Below is a small trained network, with its code and all its weights. Each question gives an input and a class and asks what happens when units are switched off, that is, made to give their printed mean instead of their output.

import numpy as np


def w(rows, s, z=0):
    codes = np.array(rows[::2]) - 128.0
    scale = np.full(codes.shape[1], s)
    scale[-1] = z or s
    return codes * scale


def norm(h):
    return h / np.sqrt((h * h).mean(-1, keepdims=True) + 1e-5)


def f(y):
    return np.maximum(y, 0)


def log_softmax(a):
    a = a - a.max(-1, keepdims=True)
    return a - np.log(np.exp(a).sum(-1, keepdims=True))


def net(x, mask):
    res = np.array(x, float).reshape(1, 7) / 4 @ E
    u = 0
    for l in range(2):
        y = f(norm(res) @ A[l][:, :-1].T + A[l][:, -1])
        res = res + np.where(mask[u : u + 3], y, B[l][:, -1]) @ B[l][:, :-1]
        u += 3
    return log_softmax(norm(res)[-1] @ U[:, :-1].T + U[:, -1])


A, B = {}, {}
E = w([
[98,161,164,21,98,87,32,254],'x0',
[122,127,128,124,125,133,124,121],'x1',
[131,128,130,128,131,125,118,125],'x2',
[121,128,126,130,126,124,126,127],'x3',
[54,72,110,166,136,251,124,193],'x4',
[226,117,25,60,230,138,192,127],'x5',
[121,128,128,125,124,128,124,124],'x6',
],0.0049)
A[0] = w([
[132,135,106,19,182,104,80,252,15],'L0N0',
[170,129,97,36,185,120,53,216,5],'L0N1',
[110,115,119,132,124,243,124,170,181],'L0N2',
],0.0034,0.0029)
B[0] = w([
[78,161,100,97,38,162,144,121,244],'L0N0',
[145,148,113,75,2,155,150,133,214],'L0N1',
[62,66,110,160,184,160,121,142,254],'L0N2',
],0.0057,0.0028)
A[1] = w([
[61,147,217,120,58,91,45,183,106],'L1N0',
[74,117,204,254,85,119,111,49,90],'L1N1',
[146,145,153,170,96,110,149,93,4],'L1N2',
],0.0069,0.0032)
B[1] = w([
[147,111,156,208,187,112,134,80,254],'L1N0',
[140,164,68,2,79,145,117,202,215],'L1N1',
[189,134,190,72,112,52,168,159,144],'L1N2',
],0.0084,0.0077)
U = w([
[192,184,133,30,65,70,143,141,225],'0',
[67,116,70,76,83,221,108,193,190],'1',
[202,124,97,139,176,84,201,3,6],'2',
[127,70,78,201,206,202,186,102,67],'3',
[148,171,206,194,129,46,68,63,158],'4',
[55,87,201,215,155,157,71,178,64],'5',
],0.013,0.0023)

Each question gives the input, the list of numbers given to net, and the class t.
The units are the neurons (one row each of A and B). Each row of codes is followed by its name. A weight is (code - 128) times the scale printed after its matrix; where a second scale follows, it is the last column's (A, B and U).
mask holds one flag per neuron, layer by layer. A switched-off neuron (its flag False) gives its mean, the last column of its row in B, instead of its output. The means were averaged over made-up inputs and are rounded, as every weight is.
A unit's drop is (log p(t) with every unit on - log p(t) with that unit switched off) / (log p(t) with every unit on - log p(t) with every unit switched off).
The circuit of an input: a set's keep is (log p(t) with only the set's units on - log p(t) with every unit switched off) / (log p(t) with every unit on - log p(t) with every unit switched off). Starting from all 6 units, units are removed one at a time, each time the one whose removal leaves the highest keep (on an exact tie, the one counted first), for as long as the keep stays at least 0.8.
circuit, biggest first: the units of the circuit, biggest drop first
unit that matters most: the unit with the biggest drop
top k neurons: the k neurons with the biggest drops, biggest first
top k neurons in layer l: the k neurons of layer l with the biggest drops, biggest first
drop when u is switched off: that unit's drop, to one decimal
input [-4,4,1,-7,5,-8,8], class 1: circuit, biggest first => L1N1
input [8,6,-4,-7,3,-2,-7], class 5: top 2 neurons => L1N0, L1N1
input [0,2,7,-7,-7,-8,4], class 0: top 2 neurons in layer 1 => L1N1, L1N2
input [5,5,4,0,4,0,-3], class 5: top 2 neurons => L1N1, L1N0
input [8,2,6,8,-3,0,4], class 4: top 2 neurons in layer 1 => L1N0, L1N1
input [-4,1,-7,-8,3,-1,-1], class 1: top 2 neurons => L1N0, L1N1
input [-4,-6,-6,3,7,0,7], class 1: top 2 neurons in layer 1 => L1N0, L1N1
input [-5,-5,1,-8,5,-2,8], class 1: top 2 neurons => L1N1, L1N0
input [-3,6,7,8,5,0,7], class 1: top 2 neurons in layer 1 => L1N0, L1N1
input [8,-2,-2,-8,-8,-8,1], class 4: drop when L1N0 is switched off => 0.4
input [8,-1,8,-4,-3,-5,1], class 4: drop when L1N0 is switched off => 0.2
input [-6,0,4,-5,4,-3,-6], class 1: drop when L1N1 is switched off => 0.4
input [8,5,-2,5,0,-4,-8], class 4: top 2 neurons in layer 1 => L1N0, L1N1
input [7,-8,2,4,-8,-4,5], class 4: unit that matters most => L1N0
